Below is a small trained network, with its code and all its weights. Each question gives an input and a class and asks what happens when units are switched off, that is, made to give their printed mean instead of their output.

import numpy as np


def w(rows, s, z=0):
    codes = np.array(rows[::2]) - 128.0
    scale = np.full(codes.shape[1], s)
    scale[-1] = z or s
    return codes * scale


def f(y):
    return np.maximum(y, 0)


def log_softmax(a):
    a = a - a.max(-1, keepdims=True)
    return a - np.log(np.exp(a).sum(-1, keepdims=True))


def net(x, mask):
    res = np.array(x, float).reshape(1, 7) / 4 @ E
    y = f(res @ A[0][:, :-1].T + A[0][:, -1])
    res = res + np.where(mask, y, B[0][:, -1]) @ B[0][:, :-1]
    return log_softmax(res[-1] @ U[:, :-1].T + U[:, -1])


A, B = {}, {}
E = w([
[177,116,54,174,188,149,201,50,174,115],'x0',
[120,123,98,160,22,216,193,172,51,76],'x1',
[55,160,113,151,146,75,181,158,171,119],'x2',
[173,71,155,194,88,46,168,107,149,111],'x3',
[159,182,176,114,145,103,173,107,22,102],'x4',
[128,134,129,126,120,130,126,122,131,125],'x5',
[117,111,187,77,163,166,136,155,166,11],'x6',
],0.011)
A[0] = w([
[82,220,99,107,206,228,119,155,111,188,136],'N0',
[150,97,69,154,77,108,87,160,211,142,160],'N1',
[145,96,86,168,104,206,167,172,100,90,41],'N2',
[207,66,140,116,136,187,76,90,99,150,242],'N3',
[95,87,124,195,113,155,135,123,87,185,43],'N4',
[129,153,172,123,218,82,138,109,76,146,113],'N5',
[142,79,136,180,103,73,125,121,117,123,101],'N6',
[140,157,56,122,100,109,142,91,130,173,116],'N7',
[155,113,187,158,87,100,136,105,180,98,123],'N8',
[93,103,173,156,112,93,72,177,86,135,118],'N9',
[106,60,104,134,104,161,104,128,199,130,99],'N10',
[116,125,111,157,120,141,128,80,85,228,82],'N11',
[77,94,152,73,73,109,129,110,119,137,50],'N12',
[102,153,198,125,92,76,111,183,105,137,94],'N13',
[156,182,156,159,202,103,62,73,197,124,93],'N14',
[164,125,103,179,154,172,170,90,166,122,58],'N15',
[120,104,156,85,184,170,138,104,163,13,138],'N16',
[165,100,154,201,114,102,142,161,137,138,134],'N17',
[145,94,160,98,114,132,79,160,112,149,127],'N18',
[157,102,183,78,176,108,88,131,164,150,75],'N19',
[162,164,89,153,176,160,178,59,135,102,140],'N20',
[106,136,83,146,75,145,152,163,80,52,54],'N21',
[166,146,155,104,134,71,196,129,67,130,198],'N22',
[97,135,167,140,112,138,118,148,112,150,100],'N23',
[113,159,89,148,119,79,112,111,110,219,77],'N24',
[122,79,121,138,122,132,92,191,145,146,82],'N25',
[27,171,99,172,164,84,180,160,143,123,253],'N26',
],0.011,0.0048)
B[0] = w([
[202,144,254,170,169,208,174,132,189,171,244],'N0',
[213,190,35,109,125,163,140,133,89,74,220],'N1',
[45,133,68,22,127,129,182,112,123,222,225],'N2',
[106,206,189,134,4,106,161,167,192,64,247],'N3',
[118,77,100,103,139,118,150,171,112,147,174],'N4',
[172,126,67,80,119,104,123,123,147,136,203],'N5',
[125,127,185,114,171,205,105,160,224,195,185],'N6',
[78,114,164,169,164,98,129,154,118,68,190],'N7',
[119,127,226,138,181,196,208,167,164,142,188],'N8',
[129,121,142,170,132,94,93,68,171,155,205],'N9',
[179,194,65,106,211,93,93,127,77,58,201],'N10',
[98,57,127,147,143,76,170,167,85,39,206],'N11',
[101,99,94,144,171,146,108,86,112,175,162],'N12',
[92,129,111,191,176,138,106,30,117,69,209],'N13',
[66,131,110,45,83,116,185,110,122,195,237],'N14',
[110,110,157,169,116,152,84,43,105,167,194],'N15',
[114,53,152,185,134,103,126,193,44,66,237],'N16',
[165,142,130,160,144,193,156,134,189,180,185],'N17',
[105,107,123,176,95,135,110,98,125,119,194],'N18',
[86,106,60,87,136,58,178,124,156,167,210],'N19',
[118,115,87,209,99,124,73,27,103,101,218],'N20',
[154,83,66,53,139,102,162,86,146,160,221],'N21',
[206,225,88,89,167,129,120,171,97,98,215],'N22',
[114,116,114,113,125,149,82,54,145,109,166],'N23',
[121,43,131,139,130,76,174,189,86,119,208],'N24',
[138,174,69,128,181,150,52,122,97,125,172],'N25',
[128,161,134,126,22,123,128,136,215,50,226],'N26',
],0.0074,0.013)
U = w([
[52,105,122,17,127,114,185,104,105,185,40],'0',
[78,119,160,194,141,132,79,2,89,113,76],'1',
[82,33,176,134,165,107,150,217,60,57,126],'2',
[204,239,115,87,172,123,108,147,66,84,126],'3',
[91,196,178,125,13,119,143,159,150,82,181],'4',
[145,125,221,144,198,207,171,160,156,189,106],'5',
[108,154,158,112,93,128,143,130,126,93,254],'6',
],0.0085,0.005)

Each question gives the input, the list of numbers given to net, and the class t.
The units are the neurons (one row each of A and B). Each row of codes is followed by its name. A weight is (code - 128) times the scale printed after its matrix; where a second scale follows, it is the last column's (A, B and U).
mask holds one flag per neuron, in row order. A switched-off neuron (its flag False) gives its mean, the last column of its row in B, instead of its output. The means were averaged over made-up inputs and are rounded, as every weight is.
A unit's drop is (log p(t) with every unit on - log p(t) with that unit switched off) / (log p(t) with every unit on - log p(t) with every unit switched off).
The circuit of an input: a set's keep is (log p(t) with only the set's units on - log p(t) with every unit switched off) / (log p(t) with every unit on - log p(t) with every unit switched off). Starting from the 12 units with the biggest drops (on a tie, the unit counted first), units are removed one at a time, each time the one whose removal leaves the highest keep (on an exact tie, the one counted first), for as long as the keep stays at least 0.8.
units of the circuit, in order: the units of the circuit, biggest drop first
unit that matters most: the unit with the biggest drop
k most important neurons: the k neurons with the biggest drops, biggest first
drop when u is switched off: that unit's drop, to one decimal
input [5,-2,7,7,8,-3,-6], class 3: units of the circuit, in order : (N22)
input [-4,5,7,8,2,-5,3], class 5: units of the circuit, in order : (N8; N6; N17)
input [-1,-4,4,-7,-2,5,5], class 5: 3 most important neurons : (N0; N3; N11)
input [8,5,-8,-3,3,-7,5], class 1: 2 most important neurons : (N20; N15)
input [8,-1,5,1,8,8,8], class 1: 4 most important neurons : (N20; N15; N24; N11)
input [-3,2,3,7,-7,3,1], class 3: units of the circuit, in order : (N1; N10)
input [-5,3,-3,5,-2,0,2], class 1: 2 most important neurons : (N0; N13)
input [4,-8,-8,1,-7,6,3], class 0: 4 most important neurons : (N14; N19; N26; N22)
input [-2,3,-5,-4,-6,6,-4], class 3: 3 most important neurons : (N10; N1; N26)
input [1,-3,-4,7,1,-5,-8], class 2: 2 most important neurons : (N11; N24)
input [0,-6,7,3,-8,5,6], class 3: 3 most important neurons : (N10; N1; N3)
input [6,-3,-2,7,5,6,1], class 5: 2 most important neurons : (N8; N6)
input [5,7,0,-2,3,-7,-8], class 2: 3 most important neurons : (N11; N7; N14)
input [-6,3,-7,-8,-5,2,-5], class 5: 3 most important neurons : (N0; N26; N20)
input [7,-8,-7,-4,1,-5,-5], class 0: unit that matters most : N14
input [-2,-2,-7,4,-4,8,8], class 2: 2 most important neurons : (N16; N26)
input [-8,5,0,7,1,-4,2], class 1: units of the circuit, in order : (N13; N9)
input [5,-1,-8,-8,2,7,-8], class 2: 4 most important neurons : (N11; N24; N7; N26)
input [-5,-1,0,2,-6,-3,5], class 3: units of the circuit, in order : (N10; N25)
input [4,3,-5,6,-2,-2,5], class 5: units of the circuit, in order : (N8)
input [-8,-6,-8,8,2,-5,1], class 1: drop when N15 is switched off : -0.2
input [6,2,2,6,7,6,-7], class 2: drop when N12 is switched off : 0.0
input [4,7,1,-3,-2,8,8], class 2: drop when N23 is switched off : 0.1
